Below is a small trained network, with its code and all its weights. Each question gives an input and a class and asks what happens when units are switched off, that is, made to give their printed mean instead of their output.

import numpy as np


def w(rows, s, z=0):
    codes = np.array(rows[::2]) - 128.0
    scale = np.full(codes.shape[1], s)
    scale[-1] = z or s
    return codes * scale


def f(y):
    return np.maximum(y, 0)


def log_softmax(a):
    a = a - a.max(-1, keepdims=True)
    return a - np.log(np.exp(a).sum(-1, keepdims=True))


def net(x, mask):
    res = np.array(x, float).reshape(1, 7) / 4 @ E
    y = f(res @ A[0][:, :-1].T + A[0][:, -1])
    res = res + np.where(mask, y, B[0][:, -1]) @ B[0][:, :-1]
    return log_softmax(res[-1] @ U[:, :-1].T + U[:, -1])


A, B = {}, {}
E = w([
[22,52,140,82,42,38,169],'x0',
[55,168,187,121,148,177,64],'x1',
[182,183,181,1,185,75,164],'x2',
[98,193,85,193,240,16,176],'x3',
[121,124,74,112,150,144,167],'x4',
[121,134,148,132,124,131,110],'x5',
[122,212,39,91,63,78,60],'x6',
],0.007)
A[0] = w([
[123,88,134,169,131,137,132,120],'neuron 0',
[92,103,109,209,91,151,130,173],'neuron 1',
[64,123,135,110,79,95,162,80],'neuron 2',
[82,176,169,111,133,172,101,227],'neuron 3',
[131,139,125,89,63,146,130,64],'neuron 4',
[151,129,193,145,143,144,168,165],'neuron 5',
[70,99,136,112,70,123,158,89],'neuron 6',
[143,98,110,79,123,197,93,82],'neuron 7',
[163,175,200,72,126,102,137,188],'neuron 8',
[149,139,125,110,79,168,148,34],'neuron 9',
[136,137,159,118,70,179,166,34],'neuron 10',
[123,159,167,171,159,73,128,184],'neuron 11',
[116,162,72,70,123,120,82,132],'neuron 12',
[193,155,134,162,164,140,91,47],'neuron 13',
[11,74,134,102,136,53,134,37],'neuron 14',
[127,108,113,176,91,133,115,211],'neuron 15',
[124,102,178,152,154,147,172,25],'neuron 16',
[161,161,118,133,180,184,111,34],'neuron 17',
[114,129,151,126,124,118,108,254],'neuron 18',
[135,60,161,134,170,147,154,63],'neuron 19',
[195,99,116,106,129,79,151,219],'neuron 20',
[172,101,149,101,116,135,102,164],'neuron 21',
[84,139,138,150,187,123,156,104],'neuron 22',
[150,165,105,193,125,179,96,121],'neuron 23',
[125,149,129,177,183,83,144,21],'neuron 24',
[190,69,126,105,90,151,132,78],'neuron 25',
[141,148,164,75,138,100,160,84],'neuron 26',
[85,96,176,95,111,62,144,211],'neuron 27',
[166,133,114,170,124,67,147,145],'neuron 28',
[176,144,148,46,163,124,166,145],'neuron 29',
[141,77,168,97,112,181,132,59],'neuron 30',
[123,82,147,138,162,139,161,57],'neuron 31',
[142,150,74,117,116,99,111,216],'neuron 32',
[115,180,68,93,113,103,66,50],'neuron 33',
[54,151,136,146,180,123,78,185],'neuron 34',
[122,101,167,108,172,156,159,182],'neuron 35',
[85,138,131,107,136,149,142,170],'neuron 36',
[118,179,99,116,87,145,136,51],'neuron 37',
[83,167,152,84,153,139,89,224],'neuron 38',
[119,85,183,135,168,158,191,115],'neuron 39',
[127,145,104,164,139,96,183,58],'neuron 40',
[127,163,162,57,145,123,139,82],'neuron 41',
[165,175,125,130,168,160,103,67],'neuron 42',
],0.011,0.0035)
B[0] = w([
[122,92,93,185,96,105,120,175],'neuron 0',
[48,50,61,193,188,89,178,234],'neuron 1',
[222,71,211,23,234,121,66,209],'neuron 2',
[143,117,61,157,118,227,210,233],'neuron 3',
[112,211,146,128,127,109,117,188],'neuron 4',
[179,127,84,175,89,98,73,210],'neuron 5',
[191,97,169,61,214,134,174,208],'neuron 6',
[34,192,210,93,126,167,203,209],'neuron 7',
[68,47,61,200,138,83,217,246],'neuron 8',
[32,206,195,46,120,127,203,166],'neuron 9',
[26,191,185,61,153,150,195,180],'neuron 10',
[65,193,148,102,74,216,205,223],'neuron 11',
[160,139,107,214,46,45,12,209],'neuron 12',
[199,107,211,21,220,115,96,197],'neuron 13',
[197,150,196,34,241,147,75,252],'neuron 14',
[102,68,28,254,212,85,203,209],'neuron 15',
[140,144,193,152,37,48,22,181],'neuron 16',
[167,101,205,37,251,97,113,200],'neuron 17',
[194,84,61,140,103,185,197,195],'neuron 18',
[162,168,158,176,2,58,34,196],'neuron 19',
[130,82,30,174,111,229,168,231],'neuron 20',
[73,145,103,145,175,156,179,197],'neuron 21',
[53,187,204,127,48,191,180,204],'neuron 22',
[158,42,141,130,242,97,131,221],'neuron 23',
[42,204,194,58,115,151,191,207],'neuron 24',
[85,216,180,57,142,192,232,202],'neuron 25',
[52,69,91,180,194,91,160,203],'neuron 26',
[192,114,105,61,194,167,106,253],'neuron 27',
[107,191,150,98,67,229,228,206],'neuron 28',
[49,33,68,232,170,93,147,252],'neuron 29',
[39,192,184,94,88,144,157,212],'neuron 30',
[175,174,173,113,33,93,39,176],'neuron 31',
[155,146,129,187,44,175,80,216],'neuron 32',
[158,160,203,159,10,55,28,209],'neuron 33',
[108,126,85,102,58,238,243,222],'neuron 34',
[191,111,72,229,7,104,58,220],'neuron 35',
[246,56,25,134,147,130,125,170],'neuron 36',
[80,200,173,115,48,49,43,162],'neuron 37',
[179,96,33,232,81,202,159,222],'neuron 38',
[189,174,140,209,34,91,2,230],'neuron 39',
[105,218,189,103,132,201,159,193],'neuron 40',
[16,99,85,241,163,56,151,203],'neuron 41',
[214,73,194,12,207,94,96,199],'neuron 42',
],0.0046,0.007)
U = w([
[33,243,206,88,121,162,175,3],'0',
[100,61,72,194,188,87,138,88],'1',
[236,99,192,41,253,92,58,41],'2',
[171,178,166,164,41,59,20,110],'3',
[165,131,100,135,129,164,148,255],'4',
[168,129,79,132,112,190,155,188],'5',
],0.0076,0.0038)

Each question gives the input, the list of numbers given to net, and the class t.
The units are the neurons (one row each of A and B). Each row of codes is followed by its name. A weight is (code - 128) times the scale printed after its matrix; where a second scale follows, it is the last column's (A, B and U).
mask holds one flag per neuron, in row order. A switched-off neuron (its flag False) gives its mean, the last column of its row in B, instead of its output. The means were averaged over made-up inputs and are rounded, as every weight is.
A unit's drop is (log p(t) with every unit on - log p(t) with that unit switched off) / (log p(t) with every unit on - log p(t) with every unit switched off).
The circuit of an input: a set's keep is (log p(t) with only the set's units on - log p(t) with every unit switched off) / (log p(t) with every unit on - log p(t) with every unit switched off). Starting from the 12 units with the biggest drops (on a tie, the unit counted first), units are removed one at a time, each time the one whose removal leaves the highest keep (on an exact tie, the one counted first), for as long as the keep stays at least 0.8.
circuit, biggest first: the units of the circuit, biggest drop first
unit that matters most: the unit with the biggest drop
top k neurons: the k neurons with the biggest drops, biggest first
input [6,5,2,-4,6,4,-7], class 3: circuit, biggest first => [neuron 39; neuron 19]
input [-4,3,-5,-6,7,5,1], class 0: circuit, biggest first => [neuron 7; neuron 9]
input [0,-7,5,7,8,-1,8], class 3: circuit, biggest first => [neuron 33]
input [-1,-1,-4,-4,-6,3,1], class 0: circuit, biggest first => [neuron 38; neuron 35]
input [-5,3,8,-3,5,-5,-8], class 1: top 4 neurons => [neuron 29; neuron 8; neuron 41; neuron 26]
input [-4,-1,7,-4,-2,5,-5], class 1: circuit, biggest first => [neuron 29; neuron 8]
input [-1,5,-3,6,3,6,-1], class 0: circuit, biggest first => [neuron 22; neuron 24]
input [-3,-4,4,7,-8,5,-2], class 0: circuit, biggest first => [neuron 24; neuron 11]
input [-4,2,8,-7,6,-5,6], class 1: top 4 neurons => [neuron 29; neuron 8; neuron 41; neuron 12]
input [7,-6,-2,2,-2,3,6], class 2: circuit, biggest first => [neuron 2; neuron 14]
input [8,-5,-6,5,2,-6,-4], class 2: circuit, biggest first => [neuron 14; neuron 2]
input [-2,-4,-4,6,7,3,1], class 0: circuit, biggest first => [neuron 24; neuron 40; neuron 28]
input [5,-4,8,-1,8,3,-8], class 1: top 2 neurons => [neuron 29; neuron 26]
input [-7,0,-3,-5,-6,5,6], class 2: top 4 neurons => [neuron 23; neuron 13; neuron 42; neuron 17]
input [-8,-3,-6,2,0,-5,3], class 2: top neuron => [neuron 13]
input [-5,4,2,-3,-7,2,3], class 2: top 2 neurons => [neuron 42; neuron 13]
input [6,3,-3,-4,2,-1,-7], class 3: top 2 neurons => [neuron 39; neuron 19]
input [7,-8,-4,6,-4,-3,-5], class 5: top 2 neurons => [neuron 28; neuron 20]
input [5,8,-1,2,1,3,1], class 5: top 3 neurons => [neuron 34; neuron 38; neuron 3]
input [-6,-3,-4,-3,-1,3,6], class 2: unit that matters most => neuron 23
